Below is a small trained network, with its code and all its weights. Each question gives an input and a target symbol and asks what happens when units are switched off, that is, made to give their printed mean instead of their output.

import numpy as np


def w(rows, s, z=0):
    codes = np.array(rows[::2]) - 128.0
    scale = np.full(codes.shape[1], s)
    scale[-1] = z or s
    return codes * scale


def f(y):
    return np.maximum(y, 0)


def softmax(a):
    e = np.exp(a - a.max(-1, keepdims=True))
    return e / e.sum(-1, keepdims=True)


def log_softmax(a):
    a = a - a.max(-1, keepdims=True)
    return a - np.log(np.exp(a).sum(-1, keepdims=True))


def net(x, mask):
    ids = ['ΓΘΠΦΨΩαδεζηξστ'.index(c) for c in x.split()]
    T = len(ids)
    res = E[ids] + P[:T]
    r = res
    for j in range(3):
        rows = slice(4 * j, 4 * j + 4)
        q, k, v = (r @ M[0][rows].T for M in (Q, K, V))
        z = softmax(np.where(np.tri(T) > 0, q @ k.T / 4**0.5, -1e9)) @ v
        o = O[0][rows]
        res = res + np.where(mask[j], z, o[:, -1]) @ o[:, :-1]
    y = f(res @ A[0][:, :-1].T + A[0][:, -1])
    res = res + np.where(mask[3:19], y, B[0][:, -1]) @ B[0][:, :-1]
    return log_softmax(res[-1] @ U[:, :-1].T + U[:, -1])


Q, K, V, O, A, B = {}, {}, {}, {}, {}, {}
E = w([
[179,115,172,228,197,152,106,103,74,178,161,83],'Γ',
[118,108,109,97,47,88,133,12,185,74,118,97],'Θ',
[112,86,19,214,146,183,124,156,167,124,195,122],'Π',
[95,115,246,144,123,120,172,171,108,70,224,102],'Φ',
[130,205,52,161,87,210,166,187,125,87,92,171],'Ψ',
[156,225,122,89,143,93,71,97,82,81,51,140],'Ω',
[96,106,122,150,227,143,99,236,67,52,162,143],'α',
[22,243,87,106,146,50,248,12,134,156,148,123],'δ',
[46,148,230,142,164,187,42,93,84,224,79,128],'ε',
[129,136,39,70,108,6,121,178,141,161,207,221],'ζ',
[120,64,214,158,100,63,154,84,90,118,27,69],'η',
[124,116,149,144,30,168,93,130,205,188,216,175],'ξ',
[28,125,100,127,204,73,112,135,86,77,32,53],'σ',
[161,127,52,82,109,206,44,2,111,153,99,105],'τ',
],0.015)
P = w([
[176,88,134,101,122,138,180,159,253,127,96,129],'0',
[179,98,123,121,121,110,156,146,232,132,114,118],'1',
[162,101,115,139,104,95,135,140,195,132,126,121],'2',
[152,99,112,137,95,95,125,123,157,130,140,130],'3',
[131,97,107,142,83,94,113,114,122,137,151,148],'4',
[112,91,110,142,75,96,101,100,81,131,164,167],'5',
[91,90,107,144,64,97,95,84,31,140,179,184],'6',
],0.011)
Q[0] = w([
[219,108,149,74,117,191,135,13,177,179,89,73],'head 1',
[156,192,183,165,203,168,87,62,108,202,67,122],'head 1',
[80,108,148,115,108,205,129,227,130,155,226,151],'head 1',
[69,95,178,83,164,91,236,110,154,197,68,123],'head 1',
[98,160,187,95,248,110,142,145,67,175,83,91],'head 2',
[99,63,193,177,136,188,144,150,149,207,184,80],'head 2',
[63,114,155,158,79,84,198,62,142,77,64,65],'head 2',
[93,117,159,121,107,34,119,148,169,98,218,126],'head 2',
[75,225,51,81,110,150,51,70,155,194,74,159],'head 3',
[148,122,148,236,91,115,121,94,90,158,95,51],'head 3',
[145,114,47,217,149,188,184,173,132,119,185,108],'head 3',
[68,102,108,156,148,158,196,253,78,48,30,130],'head 3',
],0.037)
K[0] = w([
[225,66,105,110,83,192,120,75,169,152,114,108],'head 1',
[160,139,195,99,183,168,29,124,144,188,53,127],'head 1',
[68,148,107,169,148,204,174,112,138,183,192,152],'head 1',
[92,22,167,143,95,88,110,189,132,140,109,142],'head 1',
[90,136,168,126,232,98,117,139,45,141,91,114],'head 2',
[104,54,198,187,130,176,146,127,96,192,197,89],'head 2',
[76,137,164,129,122,89,249,46,142,136,66,84],'head 2',
[127,80,161,64,168,56,146,135,187,103,191,131],'head 2',
[55,244,59,118,82,135,140,49,120,163,83,124],'head 3',
[145,84,147,181,167,136,123,113,140,177,74,44],'head 3',
[163,114,61,175,146,191,107,159,169,114,164,123],'head 3',
[122,114,103,103,140,132,92,253,127,80,29,118],'head 3',
],0.042)
V[0] = w([
[119,136,139,85,222,126,180,31,127,157,116,165],'head 1',
[177,127,169,64,161,138,128,162,199,152,118,90],'head 1',
[171,116,132,103,159,108,126,178,162,152,124,100],'head 1',
[147,137,139,84,193,127,157,104,167,165,122,118],'head 1',
[109,172,139,129,135,141,87,67,62,121,213,162],'head 2',
[89,119,123,126,143,86,47,95,45,118,166,132],'head 2',
[124,20,107,122,116,65,98,158,149,110,46,101],'head 2',
[105,213,131,126,144,151,90,82,55,130,224,143],'head 2',
[123,143,162,130,67,105,4,132,158,103,120,122],'head 3',
[122,122,121,128,116,129,116,132,123,120,122,129],'head 3',
[82,134,114,118,37,138,35,127,9,116,122,89],'head 3',
[114,99,76,138,120,150,175,119,1,140,133,112],'head 3',
],0.0078)
O[0] = w([
[106,94,120,164,98,138,196,2,179,77,42,136,75],'head 1',
[88,162,105,165,113,84,54,151,159,82,127,159,105],'head 1',
[96,147,113,125,118,105,78,170,157,117,150,173,113],'head 1',
[96,141,111,153,107,109,125,85,176,81,107,159,96],'head 1',
[122,165,90,122,76,112,131,172,185,85,117,96,64],'head 2',
[82,124,79,60,83,110,163,165,171,132,90,95,64],'head 2',
[67,66,124,44,145,110,189,95,91,183,95,160,226],'head 2',
[131,164,90,123,73,137,118,178,195,90,128,84,3],'head 2',
[111,120,158,131,167,141,89,107,138,89,82,248,160],'head 3',
[130,123,136,131,144,142,121,118,136,119,110,159,131],'head 3',
[132,111,206,168,228,137,99,94,179,108,102,232,27],'head 3',
[163,122,137,161,181,98,142,124,163,159,139,113,51],'head 3',
],0.0046,0.0024)
A[0] = w([
[155,122,145,105,143,94,151,163,124,101,155,146,83],'neuron 1',
[131,135,137,100,111,144,121,135,151,163,134,149,109],'neuron 2',
[117,150,109,92,179,156,167,190,203,109,107,92,75],'neuron 3',
[79,149,124,128,172,98,140,105,107,139,121,100,2],'neuron 4',
[159,111,167,171,204,142,172,151,248,142,95,134,59],'neuron 5',
[143,131,183,107,118,137,135,146,137,135,164,125,44],'neuron 6',
[152,181,128,126,127,174,158,164,99,131,123,147,64],'neuron 7',
[113,149,102,91,190,129,119,134,85,106,113,109,95],'neuron 8',
[125,114,93,128,155,153,134,181,126,110,147,133,87],'neuron 9',
[156,176,146,90,149,114,142,128,120,93,89,147,97],'neuron 10',
[160,120,83,106,188,143,109,116,163,124,96,142,53],'neuron 11',
[151,105,135,182,174,139,148,138,159,78,98,121,92],'neuron 12',
[178,120,159,93,129,135,149,122,108,181,98,85,53],'neuron 13',
[120,157,142,105,110,135,77,130,100,101,83,107,69],'neuron 14',
[154,137,148,69,117,135,181,176,244,128,77,91,51],'neuron 15',
[125,169,147,146,146,142,92,136,107,174,104,90,155],'neuron 16',
],0.017,0.0066)
B[0] = w([
[80,176,130,61,59,156,118,175,62,133,93,106,227],'neuron 1',
[100,139,118,177,123,104,79,124,134,171,132,171,202],'neuron 2',
[153,61,115,179,53,139,37,115,137,89,60,125,163],'neuron 3',
[157,149,176,116,204,113,180,125,139,190,167,133,219],'neuron 4',
[81,199,131,140,199,169,108,247,139,123,124,80,184],'neuron 5',
[164,102,219,97,162,110,142,94,198,67,152,155,218],'neuron 6',
[184,113,179,97,108,115,194,148,229,168,46,142,179],'neuron 7',
[142,32,99,100,128,147,62,136,237,101,142,128,200],'neuron 8',
[139,111,132,160,206,180,188,98,58,162,121,146,253],'neuron 9',
[151,139,82,173,183,76,90,157,132,35,116,183,184],'neuron 10',
[196,188,171,68,120,166,118,164,53,177,181,59,201],'neuron 11',
[155,114,97,116,49,86,129,124,119,158,143,79,191],'neuron 12',
[151,185,151,187,124,98,70,173,126,129,132,105,217],'neuron 13',
[108,116,142,158,193,158,201,45,89,125,161,164,197],'neuron 14',
[134,149,116,154,128,142,35,244,115,94,110,96,162],'neuron 15',
[73,128,67,114,86,118,137,127,187,63,88,118,215],'neuron 16',
],0.014,0.0042)
U = w([
[146,131,75,186,104,100,122,158,171,106,130,67,247],'Γ',
[109,66,91,144,71,97,176,3,141,106,103,128,254],'Θ',
[107,101,97,199,141,150,216,99,109,132,177,139,164],'Π',
[103,118,174,123,128,149,183,152,131,87,150,128,127],'Φ',
[160,143,113,137,128,144,181,144,168,137,74,164,101],'Ψ',
[151,146,98,141,165,120,136,133,126,89,112,169,105],'Ω',
[124,70,122,153,136,167,106,155,108,120,79,136,25],'α',
[111,180,106,143,158,105,197,102,160,150,162,136,58],'δ',
[58,154,127,146,166,169,132,114,159,132,80,138,115],'ε',
[105,137,80,99,123,96,152,159,110,163,109,184,104],'ζ',
[120,107,165,189,147,75,133,124,97,153,66,127,73],'η',
[135,111,136,183,101,155,106,138,182,151,157,188,61],'ξ',
[122,92,110,106,177,111,137,132,172,149,130,124,78],'σ',
[155,163,123,113,134,179,107,90,135,157,107,118,99],'τ',
],0.0075,0.0044)

Each question gives the input, a string of symbols that net reads in full, and the target symbol t.
The units are the heads (4 rows each of Q, K, V and O) and the neurons (one row each of A and B). Each row of codes is followed by its name. A weight is (code - 128) times the scale printed after its matrix; where a second scale follows, it is the last column's (O, A, B and U).
mask holds one flag per unit, heads first, then neurons. A switched-off unit (its flag False) gives its mean, the last column of its rows in O or B, instead of its output. The means were averaged over made-up inputs and are rounded, as every weight is.
A unit's drop is (log p(t) with every unit on - log p(t) with that unit switched off) / (log p(t) with every unit on - log p(t) with every unit switched off).
The circuit of an input: a set's keep is (log p(t) with only the set's units on - log p(t) with every unit switched off) / (log p(t) with every unit on - log p(t) with every unit switched off). Starting from the 12 units with the biggest drops (on a tie, the unit counted first), units are removed one at a time, each time the one whose removal leaves the highest keep (on an exact tie, the one counted first), for as long as the keep stays at least 0.8.
circuit, biggest first: the units of the circuit, biggest drop first
unit that matters most: the unit with the biggest drop
top k neurons: the k neurons with the biggest drops, biggest first
heads that matter: for each layer, one digit per head in row order, 1 if its drop is at least 0.15 and else 0, layers parted by /
input η τ δ ξ, target Γ: circuit, biggest first	(neuron 15; head 1; head 3)
input Ω Φ δ Φ ε, target Γ: circuit, biggest first	(head 3; neuron 13; neuron 16)
input Π Π Φ Θ δ, target Γ: circuit, biggest first	(head 2; neuron 15)
input ε Ψ Γ α η α δ, target Γ: top 2 neurons	(neuron 15; neuron 3)
input Γ η Φ δ Π σ Θ, target Γ: circuit, biggest first	(head 3; head 1; neuron 13)
input η η Π Ω δ Ω, target Θ: circuit, biggest first	(neuron 14; neuron 5; neuron 8)
input τ Φ α Φ Γ ξ τ, target τ: unit that matters most	head 3
input δ Θ ε, target Γ: circuit, biggest first	(head 3; neuron 13)
input ε Φ ξ Γ Φ δ ε, target Θ: top 2 neurons	(neuron 14; neuron 16)
input Γ ζ ξ ξ δ Φ, target Γ: circuit, biggest first	(head 2; head 3)
input Ω δ Φ, target Γ: heads that matter	100
input α Ω Γ Φ Θ τ Π, target Π: circuit, biggest first	(neuron 9; head 1)
input Φ δ Φ Φ η τ Ω, target Γ: circuit, biggest first	(head 3; head 2)
input δ ξ α δ Π δ Ψ, target Γ: top 3 neurons	(neuron 12; neuron 5; neuron 9)
input δ Ψ Ω η ε δ, target δ: unit that matters most	neuron 4
input Θ ξ Γ δ Ω Ω σ, target Γ: circuit, biggest first	(head 3; head 2; neuron 12)
input Φ ξ τ Φ ξ δ Π, target Γ: circuit, biggest first	(head 3; head 1; neuron 5; neuron 12)
input Π δ α Π, target Θ: heads that matter	101
input δ Ψ Φ Ψ, target Θ: heads that matter	111
input Ω Π τ δ Π, target Θ: circuit, biggest first	(head 1; head 3; neuron 5)
input α α Ω Φ δ Φ, target Θ: unit that matters most	head 1
input δ ξ Θ η α, target Γ: circuit, biggest first	(head 1; head 3; neuron 12; neuron 5)
input τ η Ω δ Π, target Γ: circuit, biggest first	(head 1; neuron 5; neuron 12; head 3)
input Ψ δ ε Φ Θ Γ ξ, target Γ: circuit, biggest first	(head 2; head 3)
input η ζ η ε Ω Π α, target α: top 2 neurons	(neuron 3; neuron 9)
input σ Φ Ω, target Ω: top 2 neurons	(neuron 10; neuron 14)
input σ σ Φ Φ δ τ, target Γ: top 2 neurons	(neuron 13; neuron 15)
input δ Π Ω Ω, target Θ: heads that matter	101
input Γ ε ζ ε Φ Ω, target Ω: heads that matter	001
